82; 31; 5; 4; 21; -22; 68; -35; 48; 7; -23; 9; -34; 15; -6; 24; 36; 59; 32; 17; 56; 32; 44; 85; -61; 19; 7; 48; 5; 2; 8; -15
ronos
16; -3; -10; -11; -16; -17; 4; 16; 17; 19; 16; -21; 6; -27; 24; 62; -24; 35; 50; 13; 4; -39; 33; -6; -16; -4; 24; 4; 34; -1; 16; -4
fuz
-3; -34; -2; 20; -28; -3; 0; 13; -1; -21; -48; -7; 24; -32; -5; 28; -5; 65; 2; 41; -56; -17; 81; -39; 33; 3; 19; 16; -57; -48; -22; -15
rok
48; -26; 3; -20; -12; 49; 24; -30; 6; -60; 45; -72; -3; 5; -8; -8; -5; 15; 65; -19; 1; 8; 3; 17; -14; 42; 66; -14; 14; -57; 12; -1
ronos
22; -26; -10; 2; -10; -10; 3; 25; -7; -10; 21; 4; 15; 27; 24; 39; 3; 26; 42; -2; -1; -26; 9; 25; -16; 29; 17; -47; 52; -4; 19; -32
ronos
11; -42; -2; 44; -2; -1; -21; -18; -20; -3; -48; -10; -2; -28; -20; 38; 26; 13; 18; 43; -7; -22; 39; -44; 7; -1; 30; 11; -32; -24; -19; -11
Gafef
1; -24; -5; -7; -7; -22; 2; 24; 13; -22; -6; -9; -9; 1; -10; 6; 11; 6; -29; 29; 7; 7; -9; 21; 3; -20; 17; 11; -14; 6; -5; -6
rok
2; -44; -4; 44; -21; 19; -10; -8; -1; 21; -25; -16; -22; -12; -25; 28; 22; -10; 32; 28; -6; -29; 43; -7; 25; 18; 51; 24; -28; -34; -31; 3
petu
-67; -73; -12; 73; -3; -24; 17; -51; -92; -5; -32; -24; -8; 35; -16; 17; 5; 15; 66; -58; -20; 4; 18; 19; 36; 75; 39; -33; -51; 24; -3; -19
ronos
-35; -24; -11; 12; 6; -6; -2; -34; -21; 23; -9; -47; -16; -37; -8; -13; 13; -11; 9; -13; 8; -17; 2; 16; 19; 3; 44; -17; -22; -12; 3; -2
fuz
36; 0; -12; -5; -13; -1; 10; 22; 7; -7; 9; 7; 3; 2; 17; 27; 12; 33; 52; 0; -2; -15; 33; 32; -10; 26; 12; -30; 21; -12; 16; -25
ronos
8; -5; -7; -1; -3; -13; 16; 22; 35; 17; -30; -9; 11; -5; -24; 10; 17; 34; -38; 39; 32; -1; -3; 19; -11; 18; -7; 16; 0; -7; -2; 5
zimek
45; 48; 21; -53; -78; 27; 5; 114; -35; -82; -5; 15; 53; -12; -24; 2; -55; 20; 67; -38; -37; -31; 12; -23; 42; 42; 43; -4; -48; 21; -12; 21
zimek
-34; -19; -9; -6; 7; -4; -10; -22; -17; 35; 10; -35; -23; -28; 2; -8; 30; -19; 1; -20; 9; -19; -4; 30; 10; -3; 42; -22; -33; -18; 5; -6
fuz
-19; -31; 6; 12; 5; -4; -6; -33; -1; 9; 3; -34; -5; -39; -11; -7; 27; -7; -8; -15; -11; -22; -9; 2; 14; -4; 42; -10; 5; -22; 0; 7
Gafef
-15; 24; 5; 4; -9; -11; 18; -27; 6; 29; -15; 10; -15; -19; -23; -7; -20; 44; 20; -11; -49; 26; -3; 4; 12; 41; -14; 1; -28; 4; -4; 9
Navo
20; -22; 3; -15; 2; -24; -3; 13; 25; -17; -15; -24; 3; 2; -19; 6; 33; 16; -49; 45; 13; -3; -29; 13; -13; -10; 32; 22; 23; -12; -7; -12
Gafef
1; -20; -19; 34; -10; 7; -27; -8; -22; 20; -44; -5; -11; -17; -3; 29; 14; 5; 21; 28; 5; -20; 25; -3; 10; 1; 32; 6; -31; -21; -12; -22
fuz
-17; -39; 13; -1; 18; -15; 16; -7; 46; -8; -9; -62; -11; -47; 11; 29; 35; 4; -19; 23; 28; 10; 5; 2; -3; -16; 1; 13; -1; -9; 5; -18
Sezu
22; -17; 14; -15; 1; -32; 38; 11; 3; -10; 11; -29; -7; -10; 43; 35; 5; 61; 38; 12; -24; -10; 33; 2; -15; 50; 38; -21; 61; -47; 27; -63
lol
-14; -70; -10; 28; -3; -8; -11; -25; -11; 19; -38; -26; -8; 3; -27; 38; 29; 13; 31; 17; 18; 4; 33; -48; -14; 40; 26; -5; -45; -39; -22; -22
Gafef
-20; -38; 6; 39; -17; 14; -17; -6; -20; -21; -27; -32; -2; -21; 4; 67; 12; -10; 35; 8; 5; -12; 30; -56; 4; -2; 11; 6; -61; -4; -22; -13
zakit
-52; 46; -10; -36; -41; -1; -36; 41; 65; 15; 18; -40; -27; -6; -4; 23; -34; 63; -35; 76; 4; 43; -15; 52; 6; -51; -19; 54; -38; 26; -36; 27
zimek
41; -21; -29; -21; -16; -29; -31; 21; 87; 16; 15; -23; -12; 19; 14; 13; 23; 42; -1; 81; 16; 30; -4; 25; -33; 30; 0; 17; 28; -25; -20; -36
megul
18; 0; -3; -52; -12; 10; 58; -48; -11; -19; 14; -43; -95; 23; 27; -65; -10; -59; 76; -52; 30; 51; 48; 23; -14; 26; 41; -17; 10; -19; 4; -28
lol
-13; 34; -1; -4; -25; 7; -16; -4; -15; -11; -31; 14; 11; -12; 13; -25; -3; 0; -20; -2; -56; 4; -1; -13; 18; -21; -6; 26; 2; 13; -10; -4
Gafef
13; -11; -4; 0; -22; -26; 35; 7; 59; 29; -6; -4; 9; -26; 36; 19; 0; 17; 49; 4; -1; 6; 34; -6; -31; 34; -21; -9; 42; 7; 4; -36
megul
-20; 3; -28; 47; -4; 25; 19; -37; -32; -24; -81; -14; -57; -1; -18; 19; -12; -4; 62; 58; -6; 55; 61; -20; 15; 11; 6; 37; -31; 1; -15; -41
zakit
-39; -30; -7; 26; -4; 5; -6; -37; -4; 1; 4; -35; -2; -24; 20; -40; 8; -32; -1; -19; -12; -4; -10; 30; 38; -25; 25; -18; -7; 2; -7; 1
megul
24; -42; -11; 34; 6; -10; 5; -36; -9; -18; -16; 25; -7; 32; -50; -2; -24; 30; -22; 36; -14; -27; 27; 31; -13; 5; 43; 3; 47; -18; -17; 6
rok
24; 4; -10; -26; -25; -21; 5; 43; -7; 3; -3; 3; 4; -10; 30; 30; -2; 24; 34; 16; -10; -23; 18; 3; -8; 5; 20; -12; 13; -8; 17; -33
fuz
-13; -9; -17; 28; -17; 9; 18; 10; 5; 30; -36; 3; -12; -13; -13; 19; -2; 3; 29; 25; -1; -6; 41; 7; 36; -7; 16; 32; -22; -16; -7; 12
petu
6; -24; -6; 30; 3; -19; 40; 16; -23; 15; -26; 8; -17; 12; -9; 25; 8; -7; 42; 25; 27; -6; 15; 25; 6; 9; 28; -3; 17; 6; 10; -22
petu
44; 14; 1; -15; -6; 18; -6; -17; -15; -5; -26; -2; -22; 1; 15; 5; 3; 34; 40; 34; -32; 27; 48; -35; 18; 0; 3; 7; -89; -42; -17; -11
Navo
29; -10; 3; -8; -10; -23; 10; 7; 0; -11; 16; -12; 3; -11; 12; 44; -13; 57; 49; 18; -25; -4; 22; -19; -6; 23; 2; -38; -11; -5; 12; -18
Navo
14; -23; -7; 16; 5; -22; -3; -10; -41; -16; -34; 12; 15; 18; -16; 6; 0; 17; 2; 11; 3; -27; 26; -2; 12; -14; 33; -6; 2; -2; -7; -3
Gafef
-5; -12; -11; 47; -17; 35; 5; -3; -16; 21; -50; 1; -19; -11; -18; 26; 27; -25; 48; 14; -2; -3; 52; -10; 19; 30; 30; 26; -42; -17; -21; -25
petu
-39; 9; -8; -48; -46; -18; 18; 34; 14; 33; 5; 17; -39; -6; -32; -27; -4; -5; -7; -10; -28; 7; -26; 40; -19; 26; -1; -7; -21; 3; 1; 0
fuz
-43; -28; 5; 20; 14; 4; -1; -50; 1; -4; -6; -53; -27; -60; -1; -31; 10; -32; 11; -27; -11; 9; 2; 8; 43; 1; 18; -8; -5; -3; 2; 7
Sezu
10; -2; 10; -33; -16; -9; 10; 58; 7; -40; 28; -33; -15; -18; 8; 45; 16; -31; 44; 7; 4; -11; -20; -11; -21; 38; 29; -26; 48; 27; 18; -47
zakit
-11; -28; 6; 22; 8; 23; -13; -18; -4; 24; -28; -28; -13; -26; -1; 51; 15; 1; 25; 26; -9; -3; 27; -56; 14; 11; 7; -6; -54; -17; -15; -12
Navo
-29; -35; -8; 8; 19; -4; -23; -37; -18; -2; 5; -61; 0; -46; -6; -18; 21; -12; -2; 0; 4; -16; 4; -14; 36; -26; 40; -24; -19; -19; 3; 16
Gafef
9; 11; 7; -3; 21; 10; 20; 26; -16; 9; -1; 16; 33; 18; -25; 30; -28; 19; -6; 27; 26; -21; -33; 0; -25; 8; 2; -3; 37; 11; 17; 14
zimek
0; -30; -4; 10; 1; -22; 24; 4; -34; 7; -22; 0; -19; 26; -7; 40; 7; -2; 15; 10; 32; -23; 4; 32; -20; 0; 45; 0; 6; 13; 5; -30
fuz
13; -5; 0; -10; -24; -23; 57; 34; -21; -8; -7; 14; -3; 15; 5; 14; 15; 30; 47; 6; -21; 4; 38; 16; -8; 33; 12; -8; -29; -13; 17; -35
petu
13; 1; 10; -6; -87; -15; 14; 84; -29; -95; -11; -4; -54; -28; -9; -26; -13; 23; 69; -6; -32; 41; -38; 68; 56; 19; 63; -25; -46; -11; 1; -43
lol
20; -9; -21; -5; -22; -27; 9; 26; -22; 4; -11; 9; -1; -5; 30; 26; 13; 29; 40; 1; -3; -20; 28; 22; -3; 12; 25; -29; 0; -15; 22; -46
fuz
17; -11; -7; 4; -11; -12; 6; 52; 0; 14; 2; 2; 11; -11; 10; 46; 15; 7; 43; 29; 5; -36; 36; 1; 7; 15; 25; -19; 20; -3; 9; -29
petu
16; -32; -5; -20; 3; -32; 14; 5; 19; 14; -11; -47; -11; -3; 11; 25; 30; 11; -14; 39; 29; 1; -15; -8; -28; 8; 18; 24; -5; -16; 9; -18
fuz
31; -4; -3; 11; -1; -22; 8; 7; 35; 11; -21; 1; -2; -2; -26; 7; 29; 57; -48; 54; 16; -6; -9; 46; -17; 16; 5; 22; 5; -16; -6; 3
zimek
37; 2; 9; -18; 11; -8; 4; 27; 18; -2; -11; 7; 1; 11; -11; 34; 10; 26; -23; 45; 15; -4; -17; 2; -6; -18; 2; 3; -18; -4; -2; -1
Navo
-34; 4; 17; -26; -46; -14; -1; 7; -13; 27; -19; -8; -17; -18; 9; -32; -16; 7; -3; -23; -45; -10; -6; 19; 35; -8; 35; 18; -43; -19; -28; 11
fuz
14; -21; -17; -5; 3; -11; -9; 22; -29; -13; -11; 40; -20; 40; -9; -5; -4; 0; -19; 42; -2; -5; 8; 35; 9; -32; 28; -10; -1; -11; -5; -16
rok
-27; 31; -5; -9; -49; -19; 37; -5; 22; -19; 0; 22; -17; -5; -19; -26; -25; 71; -11; -14; -73; 27; -11; 67; 13; 11; -6; 22; -3; -25; 7; 10
zakit
25; -10; 3; 51; -51; -8; 7; -32; -38; 6; -58; 29; 53; -28; 15; -35; -75; -21; 114; -93; -40; -14; 0; -85; 30; 86; 7; -35; 97; 7; -7; 2
Gafef
-10; -29; -9; 28; 3; 12; 21; -20; -17; -31; -6; -16; 4; 36; -10; 17; 8; 20; 4; 2; 23; -2; 4; 57; -17; -3; 24; -25; 14; 2; 4; -23
ronos
27; 7; 8; -11; 7; -13; -14; 29; 1; -25; 11; -4; 17; -37; 38; 42; 7; 26; 37; 10; -20; -16; 26; -13; 6; 0; -1; -12; 9; 5; 18; -30
Sezu
11; -39; 17; 5; -17; -11; 14; 4; 53; 6; -23; -3; -22; 0; -28; 28; 31; -1; -61; 55; 14; -5; -37; 7; -46; -27; 10; 45; 40; -14; -17; -4
Gafef
48; -28; -4; -11; -30; -20; 4; 31; 22; 10; -5; 29; 27; -20; -4; 24; 19; -9; 31; -22; -2; -37; 9; -59; -37; 50; -11; -28; 39; -13; 15; -5
Gafef
10; -3; -3; 5; -14; -8; 29; -2; -2; -4; 1; 4; 1; 17; -3; 15; -10; 39; 8; 3; 21; 0; 8; 37; -24; 3; -1; -10; -3; 1; 6; 0
zimek
-15; -24; -7; -14; 15; -3; -14; 51; 4; -25; 10; -66; -15; 0; 0; -1; 42; -50; -52; 85; 24; -14; -46; 29; 29; -35; 52; 4; 46; 18; 4; -28
petu
-13; 10; -2; 0; -30; -11; 5; 3; -10; 2; -20; 32; -21; -28; -24; -22; 9; -20; 4; -14; -31; -1; 0; -2; -5; -3; -13; -5; -19; 25; -1; 8
Gafef
-29; 12; 7; -15; -24; -27; 20; -1; 1; -1; -1; 4; -5; -27; -16; -25; 11; 25; -17; -19; -51; 8; -21; 28; 1; 11; 6; 3; -4; 6; 9; -1
Gafef
4; -16; -14; -7; -7; -27; 4; 24; -13; -1; -1; -1; -3; -20; 17; 44; 16; 10; 42; 18; -13; -9; 28; -36; -13; 9; -2; -19; 7; 12; 25; -27
Gafef
-35; 23; -16; 2; -15; -1; 12; 7; -1; 22; -4; 9; -24; -12; -20; -18; 13; 16; -5; -5; -20; 16; -12; 58; 8; 36; -1; -8; -10; 12; 11; -8
zimek
-41; -16; -6; 20; 12; 2; -16; -26; -31; 19; -14; -9; -16; -29; -27; -6; 15; -25; 5; -12; -3; -17; -1; 5; 27; -14; 35; -12; -18; 5; -3; 11
Gafef
-9; 24; 2; -38; -9; -7; 19; 52; -14; 12; 41; -5; -33; 12; -18; 30; 7; -27; 69; 16; -12; 25; -23; -12; -43; 70; 1; 1; -10; 50; 17; -28
petu
-11; -55; 17; 3; -17; -38; 15; 52; -15; -74; 31; -32; 63; 21; 19; 73; -1; 55; -50; 39; -35; -37; -80; -6; -28; -19; 27; -14; 93; 10; 38; -41
Gafef
21; -23; -10; 11; -8; -29; 0; 23; 11; -2; 4; 2; 7; -29; 11; 47; -6; 57; 37; 25; -17; -23; 49; 9; 13; 7; 34; -14; 15; -22; 7; -22
rok
